Each row has a hidden stage along a path, written after it and counted from one end. A new block has a new path.
[ -1  19 -18   5  26  14  -2 -11  25  26  12  -3  13 -34  41  47  35  40
   4  10  -2]  8
[ 28   5 -33  -1  18   6  18  14  19  24  -7  -8  10 -42  57  66  32 -13
   7   5   5]  3
[-12  11 -26  -3 -23  15   5   2  28  20   6 -12  10 -25  40  33  29  -3
  -1  22 -12]  9
[ 10   1 -23  14   2   3 -14  14  20  22   8   2  18 -18  66  63  35  15
   7  15  -1]  5
[  4  24 -27  -1  -7  10   4  -1  20  17   9  -8   8 -22  49  46  49  -7
   2  25  -2]  8
[ -6   4 -19   4   6   0   5   4  21  34   7  -4   8 -47  52  66  30  -5
   0  24   5]  6
[ -2  -2 -19   2  -6   3  -6   0  16  22   2  -4   6 -27  49  39  26  -2
   9  18   0]  9
[  9  10 -18  10  -3  21  12  -3  56  32   4  -7   9 -26  48  50  33  -2
   3  18   1]  9
[ -6   1 -25  -5  -1  17  16   2  14  21   5 -10  14 -26  49  26  28   2
   1  15   3]  9
[ -1   2 -17 -24  -9   3   6  -5  32  20  -4 -12  15 -25  37  50  22  -8
   7  24  11]  7
[  3   5 -11  -3  20   7   0  10  23  26   2  16   8 -33  49  58  39  -8
  -9  17  32]  3
[ -9   2 -26   1  14  -4  -5  13  14  37  -2  -4   6 -33  56  78  32  -2
   5  12   1]  2
[ -1   8 -29   3  13  14  -2  18 -21  51 -14  -4  13 -30  43  68  44   0
  -5  29  14]  2
[-15 -15 -21  17  -3  10   7 -16  27  20  20   0   7 -23  35  34  31   6
   1  33  -4]  8
[  6   9   5  11  10   5   1   9  34  10   5  -8   6 -22  41  57  23   7
  -6  16  -8]  8
[  5  -4 -20  -6  22   2  -1  15  11  18   0   1  12 -22  50  46  35  10
   1  14   9]  2
[ -3  -1  -3  -6  25  -5  -3  22  21  28   2   1  10 -29  37  51  32  -2
 -12   8  13]  1
[ -1   0  -7  -8  11   9  -3  18  17  21  -5 -12 -34 -37  52  44  43  -2
   3  19  -1]  5
[  2  15 -38  10   6  13 -17  15  36  26   1   4  10 -35  58  66  33  -3
 -28  21  12]  3
[  2   0 -19   7 -14  43  -9   7   3  23   4 -37   5 -26  48  38  29 -30
   2  16   6]  6
[ 23  14 -19  -3 -21  11   3  11  18  27  10   0  14 -22  49  49  29   2
   3  24   2]  6
[ -5   9 -28  -7  18  12  -9  19  24  29   2  -6   2 -26  49  58  33   4
 -10  18  10]  2
[  7  -5 -23  -3   2   8   0  -3  15  22   2 -15   9   2  53  58  29   3
   7  27  -4]  6
[  1   0 -29  -2  10   1  -3  12  22  33  -1 -11   4 -29  51  60  35   6
 -10  14   9]  3
[ 24   9 -15   0  -6   8   1  -8  13  58  13   5  10 -26  48  46  36  -5
   4  18 -11]  7
[  4   4 -47  -6  21   9   7  31  25  17  -3 -12  11 -36  50  68  41  -4
   7  14   4]  1
[ -2   7 -26  -7   1  14  -2  -1  23  25   3   1   8 -38  37  50  32   3
   1   4   4]  4
[ 43  -5 -22   4 -10  16   9   1   7  22   1  -5   5 -20  55  40  26   4
   5  20   5]  9
[  4  11 -30   6  43   6   8   3  16  28   2   1   6 -28  47  55  28  -4
   1  19  12]  1
[-21  -2 -27  -8  21  -3  -2  30  17  26  -1   3   3 -25  36  48  31  -2
  -4   7   6]  1
[ 11   4  -9 -13  11  14 -11  16  14  19   8   0   5 -26  52  65  36  -3
  -6  13  10]  4
[  1   7 -22 -54   6   9   8  11  15  11  -1  -8   9 -27  51  68  33 -11
  -9  25   9]  5
[  7   8 -16   1  -7   5   2  15  21  16   5  -3   7 -25  47  47  28  -8
  -2  23  12]  7
[  0   4 -40  -8   2   8   1   9  25  18   4  -6   6 -19  49  78  23  -3
  -2   5  16]  5
[  4 -22 -19  -8  21   1  -5   1  18  26   3  -7   7 -31  47  62  36  22
   1  19  57]  3
[  9   4 -12  -2   1   7   0   4  22  24   1  -6  16 -33  72  45  32  -2
   2  13  11]  7
[ -4   7 -29   3  17   1   4  15  19  17  -1  -8   5 -38  44  65  44   6
  -2   2  12]  3
[ 15  -3 -21  -2  -7   8   6   3  20  18  10  -5  11 -26  36  52  24  -4
   3  13   7]  9
[  8   5 -18 -13  23   3  10   4  17  24  -6  -7  18  22  28  56  34   8
  -3  12  13]  1
[  5   5 -18 -10  10  16   3  14  24  22  -6   0   1 -27  48  60  42  15
  -3   0   7]  4
[  1  -1 -26   1  -1   7  20  -7  28  27   8 -10   7 -21  46  57  27  -7
   2  12   0]  6

Each row has a hidden stage along a path, written after it and counted from one end. A new block has a new path.
[-24  -3 -16   8   3  -2  -7 -10  -9  32  -6  11   1 -16  10   6  -1 -23
   5  12   2]  5
[-13  -4  -3 -14 -12   1 -22 -16  -9  29   8  23   4  15  10  11   0 -22
  -3  21   5]  3
[ -6  -4   1 -20 -13   6 -19  -5   2  24   6  16  -2  12  -3  20  -2 -25
   1  24   3]  0
[ -9   1  -5 -14 -10   4  -8  -3   7  51  -1   6   1  -5   6  27   5 -32
  -8  11   4]  4
[-21 -11 -38  17  20  -9 -12 -13 -17   9 -19  16  -6 -20  16 -13  -1 -31
  13  12 -15]  4
[ -7  13  12 -12  -8   2 -14 -14  -6  25  20   6  16  18   9   5  -4  30
 -20  19  11]  5
[-21   0  -1 -15 -14   3 -24 -15 -11  35   7  22   2  12  16  17  -1  -8
  -7  19   6]  2
[ -8  -3   0 -17 -10   4 -18  -7   2  33   7   9  -2   9   2  14  -1 -22
  -4  12  -1]  2
[-12  -8  -9  -6  -3  -1 -13 -11 -10  13  -8  19  -5   1   7   3  -2 -34
   7  11  -4]  1
[-10   0  13 -13 -10  -1 -20 -24 -19   7  17  21   8  34  14  -4  -6  10
  -3  20   6]  0
[-15  -3  -4 -11 -10   1 -19 -16 -16  37   6  24  11  15  17  18   0   4
  -9  20  19]  6
[-10 -10 -10  -6  -4  -2 -17  -9  -8  26  -1  14   1  -4  10   5  -3 -25
   3  12 -10]  3
[-14  -1  -4  -4 -10  -2 -13  -9 -11  15   5  17   1   9  14  -5  -3 -13
   2  12  -3]  1
[-13  -2   0 -16 -18   6 -14 -13  -7  35   9  21   8  11  10  19   0  -4
  -9  13  10]  3
[-17  -1   8 -17 -19  -1 -26 -25 -24  28  18  32  22  31  19   7  -2  26
 -16  27  17]  3
[  1  10  13 -18 -13  -3 -12 -10  -3   3  14   3   6  24 -25  -5  -2  14
  -6  10   3]  0
[-22 -18 -21 -21 -15   7 -51 -14 -10  67  -4  42   1   8  13  46   5 -53
  -6  17  13]  5
[-15  -4  -7 -15 -12  -4 -22 -11  -7  31   6  21  -3  10   9  16   1 -29
  -4  17   5]  2
[ -4  -4  -1 -19 -12   2 -20 -10  -3  26   4  10  -6  13   2  14  -1 -31
  -1  11   1]  0
[-16  -3  -9  -7  -9   2 -19 -19 -16  27   5  26  14  15  18  15  -1  -3
  -5  19  11]  6
[-24  -9 -14  -4  -9  -3 -23 -13 -18  34   2  27   6   4  17  15   1 -20
  -4  19   8]  6
[-11   0   2 -15 -10   4 -18 -10  -2  30   5  13  11  11   8  10  -4  -6
  -8  13   5]  3
[ -9  -5   0 -11  -4  -4 -25 -16 -13  19   9  26   5  19   9   5  -2 -13
  -1  15   2]  1
[ -5   3  17 -27 -27   2 -24  -5  -4  22  13  22   9  35   4   9  -1   5
  -5  13  17]  0
[-18  -2  -7 -10 -12  -1 -26 -16 -18  35   5  25   7  14  16  17   0 -14
  -6  24  12]  4
[-15  14  12  -7  -4  -5  -9 -25 -16   4  18  10  25  33  11  -9 -14  52
 -15  16   7]  4
[-18  -5 -14  -6 -11   1 -18 -16  -7  34   0  20   4   0   9  11   1 -22
  -2  14   3]  4
[-18  -6  -7 -10 -21   0 -26 -17 -20  46   5  35  10  10  15  24  -4 -18
  -7  28  11]  6
[ -8   2   7 -13 -12   5 -19 -15  -3  32  16  10  15  19  10  17  -6  12
 -15  15  12]  4
[-11   9   8 -32 -24   7 -26 -18  -7  54  18  19  17  23   7  30  -7   6
 -20  24  19]  5
[-13  14   6   7  14  -4   5 -14 -11   0   8  -2  13   3   7 -18  -7  34
  -4  10  -4]  5
[ -7  10   6 -17  -1   3  -8  -8   0  33   6   5  10   5   4  14   6   9
 -14  11   4]  4
[-15   1  -7 -11 -10  -8 -11 -13 -11  19   0  15   7   2  16   1   1   2
  -4  14   3]  5
[-12   1   4 -11 -13   2 -24 -15  -7  33   8  23  14  15  13  13  -1   2
 -10  19   5]  3
[-16   0  -4  -3  -5  -3 -15 -15 -14  29   4  19  10   6  12   6  -3   2
  -5  17   5]  6
[ -1  -7  -3 -20 -19   3 -37 -16 -18  31   7  42  -1  27   9  18   1 -31
   2  18   7]  0
[-11  -1   9 -29 -31   6 -30 -18 -13  48  19  33  23  37  15  33  -2  18
 -23  29  26]  5
[ -9   6   8 -18 -23   2 -12 -21 -12  35  19  24  21  20  11  17  -1  17
 -15  25  14]  5
[ -3  13  16  -6  -4  -2  -8 -14 -11   6  18   1  19  14  10  -9  -7  47
 -11   5   4]  3
[-10   2   2 -15  -9  -1 -20 -15 -14  22   3  18   5  16   8   9  -7  -6
  -7  12   3]  2
[-20 -12  -7 -13 -26   2 -35 -15 -18  37   8  36   5  20  13  13   0 -25
  -2  25   7]  2
[ -9  -2  -2 -19 -14   1 -24 -11  -8  39   6  22   8  18   6  18   1 -16
 -10  14   2]  2
[ -9  -4   8 -21 -21   3 -25 -20 -11  18  14  24   4  28   5   8  -5 -13
   2   9   7]  0
[-11   7  17 -22 -24   3 -26 -21 -16  36  38  25  26  38  14  21 -12  34
 -26  27  21]  5
[-12 -10  -8  -5  -6   0 -26 -14 -10  25   3  28  -9  14   8  11   1 -32
   2  18   1]  1
[ -4   3   7 -32 -23   9 -29 -11   3  54  14  21   9  23   2  37   2 -23
 -18  16  19]  2

Each row has a hidden stage along a path, written after it and counted from one end. A new block has a new path.
[  0  10  -4  -2 -21  -1   8   5  10 -18  -1  -6  18  -6  -8   0  -1  -2
  -4  -3  -3]  3
[ -1   0   2  -2 -10   9   7  -2   5  -9  -8  -5  -6  -4  -7   3   3  -2
  -1   1   2]  3
[ 3  7 -4  0 -8 -5 23  1 14 -5 18 -6 10 11  8  0  3  0  9  5  9]  1
[  4  -2  -2   3   0  -4  14  -2   6   5  12   0  -2  14  10   0   4   0
   3 -11   5]  0
[ 1  6 -5 -1 -5 -3 23  6 11 -8 20 -6  4  6  6 -2 -4 -1  8  3  9]  1
[ -2   6  -4  -2 -12  -2  18   2  12 -14  10  -6   2   4   0  -1  -3   0
   5   2   4]  2
[ 0 -1  0 -3 -6  6 11 -1  8 -8  1 -4 -6  2 -3  2  2 -3  2  1  4]  3
[ 2  3 -4  2 -6 -4 17  2 10 -3 11 -4  3 10  8  2  2 -1  6  2  5]  2
